Here is a tiny trained network, its code and every weight. The questions are about switching its units off for an input and a class, where a switched-off unit gives its printed mean instead of its output.

import numpy as np


def w(rows, s, z=0):
    codes = np.array(rows[::2]) - 128.0
    scale = np.full(codes.shape[1], s)
    scale[-1] = z or s
    return codes * scale


def norm(h):
    return h / np.sqrt((h * h).mean(-1, keepdims=True) + 1e-5)


def f(y):
    return np.maximum(y, 0)


def log_softmax(a):
    a = a - a.max(-1, keepdims=True)
    return a - np.log(np.exp(a).sum(-1, keepdims=True))


def net(x, mask):
    res = np.array(x, float).reshape(1, 4) / 4 @ E
    u = 0
    for l in range(2):
        y = f(norm(res) @ A[l][:, :-1].T + A[l][:, -1])
        res = res + np.where(mask[u : u + 6], y, B[l][:, -1]) @ B[l][:, :-1]
        u += 6
    return log_softmax(norm(res)[-1] @ U[:, :-1].T + U[:, -1])


A, B = {}, {}
E = w([
[126,152,100,62,164,160,141],'x0',
[148,41,149,134,118,184,90],'x1',
[57,118,134,123,246,149,141],'x2',
[134,106,69,179,129,136,243],'x3',
],0.013)
A[0] = w([
[159,5,79,187,75,186,181,135],'L0N1',
[87,177,24,94,80,149,207,171],'L0N2',
[110,83,80,90,194,95,150,3],'L0N3',
[75,123,124,127,251,158,143,9],'L0N4',
[4,133,136,152,174,58,90,9],'L0N5',
[162,142,66,25,129,112,185,97],'L0N6',
],0.011,0.0041)
B[0] = w([
[250,145,41,147,172,165,177,254],'L0N1',
[180,48,181,142,178,90,163,230],'L0N2',
[158,147,152,149,100,95,59,164],'L0N3',
[128,98,216,192,127,121,117,228],'L0N4',
[160,198,68,186,118,171,62,199],'L0N5',
[201,52,41,110,218,180,211,190],'L0N6',
],0.011,0.0082)
A[1] = w([
[81,117,173,113,174,144,66,151],'L1N1',
[95,99,112,104,151,137,108,77],'L1N2',
[139,174,200,10,188,72,96,134],'L1N3',
[2,127,198,164,193,158,121,2],'L1N4',
[108,29,128,8,117,173,58,116],'L1N5',
[191,91,131,198,37,56,184,194],'L1N6',
],0.011,0.0051)
B[1] = w([
[84,70,94,157,100,126,106,203],'L1N1',
[160,146,141,147,87,111,108,135],'L1N2',
[139,74,122,173,173,143,146,195],'L1N3',
[94,134,150,201,113,136,69,174],'L1N4',
[98,144,144,41,52,9,222,184],'L1N5',
[71,138,159,25,105,80,105,254],'L1N6',
],0.013,0.0094)
U = w([
[60,191,125,74,111,220,150,2],'0',
[86,137,160,18,62,33,116,183],'1',
[214,72,86,139,218,141,187,206],'2',
[185,250,72,87,56,158,65,111],'3',
[69,100,163,199,156,147,31,121],'4',
],0.015,0.0062)

Each question gives the input, the list of numbers given to net, and the class t.
The units are the neurons (one row each of A and B). Each row of codes is followed by its name. A weight is (code - 128) times the scale printed after its matrix; where a second scale follows, it is the last column's (A, B and U).
mask holds one flag per neuron, layer by layer. A switched-off neuron (its flag False) gives its mean, the last column of its row in B, instead of its output. The means were averaged over made-up inputs and are rounded, as every weight is.
A unit's drop is (log p(t) with every unit on - log p(t) with that unit switched off) / (log p(t) with every unit on - log p(t) with every unit switched off).
The circuit of an input: a set's keep is (log p(t) with only the set's units on - log p(t) with every unit switched off) / (log p(t) with every unit on - log p(t) with every unit switched off). Starting from all 12 units, units are removed one at a time, each time the one whose removal leaves the highest keep (on an exact tie, the one counted first), for as long as the keep stays at least 0.8.
units of the circuit, in order: the units of the circuit, biggest drop first
k most important neurons: the k neurons with the biggest drops, biggest first
drop of u: that unit's drop, to one decimal
input [-3,0,-3,1], class 1: units of the circuit, in order -> (L1N6)
input [1,8,-7,3], class 3: units of the circuit, in order -> (L0N1 L0N2 L0N6 L1N6)
input [-1,-3,-2,-8], class 4: 3 most important neurons -> (L1N3 L1N6 L0N6)
input [-6,-6,-2,-8], class 4: 4 most important neurons -> (L0N1 L1N5 L1N3 L1N6)
input [-7,3,-3,-2], class 1: 2 most important neurons -> (L1N6 L0N5)
input [-3,2,-3,1], class 3: units of the circuit, in order -> (L0N1 L0N2 L0N6 L1N6)
input [5,7,6,1], class 4: 2 most important neurons -> (L0N4 L0N6)
input [3,8,-4,-2], class 1: 3 most important neurons -> (L0N5 L1N5 L0N6)
input [7,-4,-7,-7], class 2: 3 most important neurons -> (L1N3 L1N6 L0N6)
input [-5,-1,0,-2], class 3: 2 most important neurons -> (L0N2 L0N5)
input [-1,0,1,-4], class 4: 3 most important neurons -> (L0N1 L1N6 L0N5)
input [-8,0,1,0], class 3: 2 most important neurons -> (L0N2 L0N5)
input [-1,-5,4,-2], class 4: 2 most important neurons -> (L0N1 L0N4)
input [3,5,0,-4], class 1: units of the circuit, in order -> (L1N5)
input [-7,3,-5,2], class 1: 4 most important neurons -> (L1N6 L0N5 L0N6 L1N3)
input [3,7,2,-7], class 1: drop of L1N5 -> 2.3
input [1,6,-5,0], class 3: drop of L0N2 -> 0.5
input [-6,-3,2,-2], class 3: drop of L0N4 -> 0.1
